Moves between objects:
s642: ^>s961, *>s486, +>s774, %>s403, ~>s273, !>s350
s822: ^>s880, *>s88, +>s602, %>s688, ~>s906, !>s586
s138: ^>s939, *>s350, +>s403, %>s655, ~>s715, !>s67
s32: ^>s528, *>s859, +>s719, %>s661, ~>s990, !>s898
s859: ^>s891, *>s654, +>s990, %>s945, ~>s323, !>s528
s71: ^>s243, *>s757, +>s863, %>s949, ~>s512, !>s192
s671: ^>s930, *>s714, +>s757, %>s192, ~>s953, !>s512
s192: ^>s863, *>s243, +>s935, %>s88, ~>s71, !>s135
s403: ^>s138, *>s715, +>s67, %>s667, ~>s939, !>s168
s512: ^>s757, *>s930, +>s243, %>s135, ~>s671, !>s71
s969: ^>s688, *>s221, +>s749, %>s990, ~>s800, !>s654
s935: ^>s192, *>s71, +>s135, %>s906, ~>s863, !>s10
s654: ^>s749, *>s688, +>s323, %>s32, ~>s969, !>s891
s863: ^>s71, *>s512, +>s192, %>s735, ~>s243, !>s935
s261: ^>s423, *>s661, +>s37, %>s961, ~>s343, !>s286
s930: ^>s953, *>s667, +>s671, %>s863, ~>s714, !>s757
s88: ^>s735, *>s10, +>s906, %>s614, ~>s949, !>s880
s586: ^>s602, *>s880, +>s614, %>s749, ~>s822, !>s221
s486: ^>s683, *>s37, +>s273, %>s715, ~>s286, !>s961
s891: ^>s323, *>s749, +>s859, %>s898, ~>s654, !>s990
s602: ^>s822, *>s906, +>s586, %>s969, ~>s880, !>s614
s10: ^>s135, *>s192, +>s949, %>s822, ~>s935, !>s735
s350: ^>s774, *>s961, +>s715, %>s168, ~>s642, !>s939
s323: ^>s654, *>s969, +>s891, %>s719, ~>s749, !>s859
s688: ^>s800, *>s614, +>s969, %>s859, ~>s221, !>s749
s423: ^>s343, *>s89, +>s261, %>s273, ~>s661, !>s37
s945: ^>s898, *>s32, +>s257, %>s261, ~>s719, !>s89
s257: ^>s945, *>s719, +>s89, %>s37, ~>s898, !>s661
s343: ^>s661, *>s257, +>s423, %>s486, ~>s89, !>s261
s949: ^>s10, *>s935, +>s735, %>s602, ~>s135, !>s88
s757: ^>s671, *>s953, +>s512, %>s935, ~>s930, !>s243
s715: ^>s350, *>s642, +>s939, %>s379, ~>s774, !>s138
s667: ^>s655, *>s379, +>s714, %>s512, ~>s382, !>s953
s286: ^>s37, *>s423, +>s683, %>s774, ~>s261, !>s486
s221: ^>s614, *>s602, +>s800, %>s323, ~>s586, !>s688
s614: ^>s586, *>s822, +>s221, %>s654, ~>s602, !>s800
s735: ^>s949, *>s135, +>s88, %>s586, ~>s10, !>s906
s243: ^>s512, *>s671, +>s71, %>s10, ~>s757, !>s863
s37: ^>s261, *>s343, +>s286, %>s642, ~>s423, !>s683
s714: ^>s667, *>s382, +>s953, %>s243, ~>s655, !>s930
s661: ^>s89, *>s945, +>s343, %>s683, ~>s257, !>s423
s382: ^>s379, *>s67, +>s655, %>s671, ~>s168, !>s667
s379: ^>s168, *>s403, +>s382, %>s930, ~>s67, !>s655
s528: ^>s990, *>s891, +>s32, %>s89, ~>s859, !>s719
s67: ^>s403, *>s939, +>s168, %>s714, ~>s138, !>s379
s655: ^>s382, *>s168, +>s667, %>s757, ~>s379, !>s714
s800: ^>s221, *>s586, +>s688, %>s891, ~>s614, !>s969
s898: ^>s719, *>s528, +>s945, %>s423, ~>s32, !>s257
s273: ^>s486, *>s286, +>s961, %>s939, ~>s683, !>s642
s990: ^>s859, *>s323, +>s528, %>s257, ~>s891, !>s32
s774: ^>s642, *>s273, +>s350, %>s67, ~>s961, !>s715
s135: ^>s935, *>s863, +>s10, %>s880, ~>s192, !>s949
s880: ^>s906, *>s735, +>s822, %>s800, ~>s88, !>s602
s89: ^>s257, *>s898, +>s661, %>s286, ~>s945, !>s343
s961: ^>s273, *>s683, +>s642, %>s138, ~>s486, !>s774
s683: ^>s286, *>s261, +>s486, %>s350, ~>s37, !>s273
s906: ^>s88, *>s949, +>s880, %>s221, ~>s735, !>s822
s953: ^>s714, *>s655, +>s930, %>s71, ~>s667, !>s671
s719: ^>s32, *>s990, +>s898, %>s343, ~>s528, !>s945
s168: ^>s67, *>s138, +>s379, %>s953, ~>s403, !>s382
s939: ^>s715, *>s774, +>s138, %>s382, ~>s350, !>s403
s749: ^>s969, *>s800, +>s654, %>s528, ~>s688, !>s323

The rows follow the links: the fewer symbols apart two objects are, the more alike their rows tend to be.

Each row is also shifted at random along 2 hidden directions that mean nothing.

Some objects, each with a row of numbers:
s749 -> 4,0,7,-2,9,-15,-16,3,5,-9,16,-2,-14,10,-15,2,11,-1,-6,2,4,1,-2,2,21,-1,11,-13,2,-4,-10,20,-12,-3,10,-5,7,-13,11,-22,-16,6,-1,8
s683 -> 9,18,-14,7,0,12,12,-13,14,-9,7,0,-7,4,-1,7,-21,13,-6,-6,-23,22,-13,-12,-16,-4,5,-1,-11,9,4,-5,-7,12,-17,-5,-17,-2,-8,-2,-6,-3,-19,4
s898 -> 41,0,-3,4,-6,-17,4,-2,-10,4,-11,2,-20,10,-6,3,-7,-5,-11,-7,-19,-12,16,-2,14,-2,8,4,-14,0,-4,10,7,0,21,16,2,-3,15,9,-29,-10,-4,14
s800 -> -8,3,22,-23,-6,-19,-17,7,1,-5,-8,-4,-14,-10,-7,5,1,-29,14,10,-3,-8,-5,18,17,7,18,-5,-9,1,-8,3,4,-12,5,-1,5,-2,1,-16,-9,-1,5,3
s715 -> 33,0,1,15,-12,16,-12,32,7,9,-12,12,18,-1,-1,-21,7,-13,28,-10,-5,11,4,4,6,3,-14,18,-12,8,-5,-3,26,-8,29,9,-5,14,-2,18,0,9,3,-19
s67 -> -3,10,6,14,-7,-8,7,29,0,1,-3,-9,8,24,-21,-7,11,-16,19,-19,-19,29,-11,18,13,-2,-8,18,3,5,-14,8,0,-15,17,12,9,8,-7,-7,15,3,-12,1
s990 -> 1,-13,-10,2,1,-6,-8,-25,7,20,8,18,-11,0,-5,1,-11,-1,4,-1,4,-9,13,-16,-2,-3,7,-15,-12,-8,-3,-4,6,14,12,-13,5,-15,9,6,-20,1,10,-6
s953 -> -1,-16,-19,4,-6,-2,4,-6,-4,18,-14,-11,14,9,-7,1,6,-13,22,-11,7,-1,14,-1,-9,-3,-13,7,-1,-20,-14,-20,12,-3,5,12,4,-1,-9,9,24,0,6,-6
s528 -> -2,-8,-10,-9,-6,-6,-1,-28,8,23,1,10,-19,-10,0,4,-23,-7,-2,0,-5,-16,19,-13,-5,-3,11,-18,-15,-5,1,-12,12,9,6,-8,-2,-11,8,4,-15,-1,8,-1
s969 -> -1,17,21,-17,2,-18,-2,-5,15,-24,23,-7,-26,-13,3,20,-22,0,-23,12,-5,-2,-20,7,6,-8,18,-15,-2,7,17,4,-20,7,-15,-29,-2,-12,2,-25,-5,7,1,9
s939 -> 1,12,9,3,-9,8,6,24,11,4,-1,-7,7,-3,1,-6,-12,-16,17,-1,-17,6,-5,10,-3,0,-3,13,-5,8,10,-12,17,-2,1,-4,-6,14,-11,8,10,13,4,-16
s671 -> -35,1,-4,-9,-14,-15,28,-11,-6,-2,-4,-34,-5,-4,10,27,-16,-2,-14,1,-12,-11,5,4,-12,-4,-8,10,6,-11,10,-24,4,-5,-22,-3,4,5,-13,2,25,-7,-2,9
s859 -> 18,-16,-15,-2,3,-2,-10,-21,11,11,20,17,-10,1,1,-6,-5,-1,-3,-2,11,-10,13,-16,4,-4,0,-25,0,0,0,5,-2,9,10,-16,3,-12,10,1,-12,8,11,-7
s10 -> -24,-2,1,-14,2,-11,-4,-26,-3,0,-15,0,11,3,-2,2,11,-6,24,13,16,5,-7,1,1,12,19,-1,18,-6,-13,-11,-12,-8,-17,9,14,-6,-11,-12,14,-18,0,11
s286 -> -19,12,-11,7,1,7,11,-14,13,-3,-7,9,-7,11,-10,-2,-22,-1,15,-6,-20,22,-10,-14,-11,4,8,1,-5,10,-3,-3,-5,3,-4,5,-5,-4,-3,3,-11,-8,-14,5
s88 -> 22,-3,-3,-19,11,1,-9,-11,-14,-15,0,-9,3,-4,-8,4,23,0,-4,11,14,4,3,-1,0,10,2,-4,1,-14,-16,2,-15,-2,-13,0,-1,-3,1,-18,7,-18,-15,12
s602 -> 37,-6,9,-16,6,14,-24,14,-4,-14,14,-1,-2,-26,21,-4,7,9,-17,22,28,-23,12,-4,1,5,-1,-19,2,-2,4,-1,3,8,-7,-16,-10,9,8,-4,-3,1,13,-11
s323 -> 15,-7,-1,-3,8,-4,-14,-13,8,-6,25,9,-16,0,-1,-2,4,7,-11,4,5,-2,-2,-7,8,-6,4,-20,5,0,3,22,-19,2,8,-19,3,-18,14,-14,-14,11,1,-4
s667 -> -16,-15,-21,6,-1,2,3,-6,2,20,9,-1,16,5,-3,2,8,6,9,-12,12,6,11,-5,-6,-6,-25,-4,10,-12,-12,-14,7,2,1,-2,6,-1,-4,5,28,13,9,-7
s614 -> -32,-5,20,-23,-8,-5,-14,5,-2,0,-3,0,-6,-20,4,-3,-1,-20,6,21,5,-25,5,8,12,3,9,-5,-11,-2,-1,-14,14,-7,4,-3,-1,6,-1,-3,-4,-2,8,-3
s168 -> -1,11,4,15,1,-4,10,12,4,-8,12,-11,7,16,-12,2,-1,6,-8,-21,-12,20,-20,4,1,-9,-10,10,11,7,0,7,-10,-10,-2,-6,-2,2,-8,-14,20,11,-1,-1
s71 -> 58,-17,13,5,0,-12,-7,27,-24,2,-17,1,19,8,7,-8,35,9,2,-8,30,-9,-6,12,12,9,-20,8,20,-7,-7,14,-5,-14,16,19,11,7,-1,10,4,-1,10,0
s949 -> -1,2,1,-24,6,-5,0,-24,3,-9,-3,-7,5,-4,0,9,1,0,14,17,12,5,-8,-5,-7,8,11,-5,12,-11,-3,-14,-16,-1,-37,-2,4,-7,-19,-20,14,-10,-6,14

Where do the symbols, taken in turn from left to right, take each start?
Answer with the object's name.
-5,-12,-20,3,-6,2,1,-10,-3,22,1,-9,16,6,-5,0,9,-4,19,-14,12,5,10,-8,-10,-7,-17,2,5,-12,-10,-14,12,0,2,2,9,-4,-7,8,26,5,13,-10
% +: s71
-2,-6,10,-11,-2,-1,-8,-14,-5,0,-13,1,17,-5,8,0,9,-1,31,15,18,1,-7,4,-2,8,13,-5,17,-2,1,-8,-12,-6,-13,7,8,-6,-6,-7,14,-4,2,0
% + !: s586
1,-8,-12,-7,-5,-10,1,-16,5,13,-5,10,-25,-1,-14,5,-18,-11,0,2,-12,-15,17,-9,0,-3,11,-5,-20,-4,-2,-8,11,5,7,8,-3,-9,6,10,-14,-9,3,7
~ ! ~: s990
29,0,16,-4,-7,-4,18,8,-12,-15,-5,-19,7,-4,18,15,6,17,-28,3,18,-12,-7,11,-6,-2,-15,7,13,-2,18,3,-10,-2,-15,-1,8,8,-3,4,15,-4,7,7
~ % ~: s863
4,-6,-5,-5,-8,-15,16,6,-23,2,-21,-27,2,15,-6,12,8,-5,-6,-6,-2,-6,9,8,1,2,-6,19,1,-12,-7,-4,5,-15,-3,15,6,1,-7,11,19,-10,0,17
~ *: s667
-45,6,-3,7,6,1,21,-9,14,-3,24,-16,6,4,1,10,-6,19,-21,-11,3,10,-5,-3,-14,-13,-20,-5,15,-1,16,-3,-13,9,-18,-22,1,-4,-10,-11,28,16,6,-3
~ ~ %: s667
54,-6,6,-3,13,-6,-19,-1,6,-2,23,8,-10,6,-9,-4,7,0,-16,-1,9,0,-5,-3,22,-5,6,-16,7,4,-4,21,-20,-2,9,-13,5,-17,19,-20,-14,13,4,-2
^ ^ ^: s688
19,-3,15,-19,-3,-14,-27,13,0,7,-12,6,-4,-11,-4,-6,5,-28,20,14,8,-17,4,14,18,15,15,-4,-7,-5,-12,1,9,-13,12,4,0,1,1,-2,-7,2,3,-7
+ + +: s969
11,8,23,-15,1,-20,-6,2,9,-10,10,-5,-21,-13,-1,7,-11,-16,-2,13,0,-8,-8,16,15,0,22,-12,-2,9,5,4,-1,-4,-3,-9,-1,-8,1,-20,-6,2,-5,7
% + %: s257
18,-13,-3,-10,12,7,-22,3,-17,-10,5,-6,5,-14,0,-5,29,2,-13,12,21,-9,10,-6,5,14,0,-7,-5,-13,-16,12,-2,-2,-4,1,-6,4,13,-6,0,-17,-7,3
^ %: s221
38,-17,-11,-1,-14,-10,4,-1,-13,22,-23,-13,13,19,-14,-2,14,-16,27,-8,6,-2,14,-1,1,5,-13,11,1,-21,-21,-10,16,-12,13,25,12,3,-8,16,23,-6,6,3
* ! !: s671
-43,-6,-15,6,7,6,10,-5,2,10,15,-8,18,6,3,2,3,11,-1,-16,6,10,1,-7,-12,-15,-23,0,13,-7,6,-4,-6,5,-6,-11,4,-3,-3,-1,29,10,6,-7
+ ! %: s71
3,-11,-10,5,10,2,-23,-9,4,13,11,15,-8,6,-9,-7,9,-1,-3,-3,13,-7,11,-11,12,-3,5,-21,-2,-7,-7,9,-3,4,20,-9,4,-15,16,-4,-17,9,8,-1
+ ~ +: s891
-21,-12,13,-6,4,-9,-2,-1,-9,5,-13,4,22,0,12,-10,21,1,15,3,32,-4,-12,8,2,11,-3,4,21,-4,3,0,-14,-10,1,16,14,-2,-5,4,9,1,11,-5
^ ^: s71
-6,3,2,-17,6,-3,1,-20,-5,-13,4,-11,-2,-8,-4,15,6,-2,5,9,11,2,1,-1,-8,5,15,-8,2,-8,-7,-7,-12,1,-28,-5,-6,-1,-8,-22,19,-19,-13,14
% + %: s654
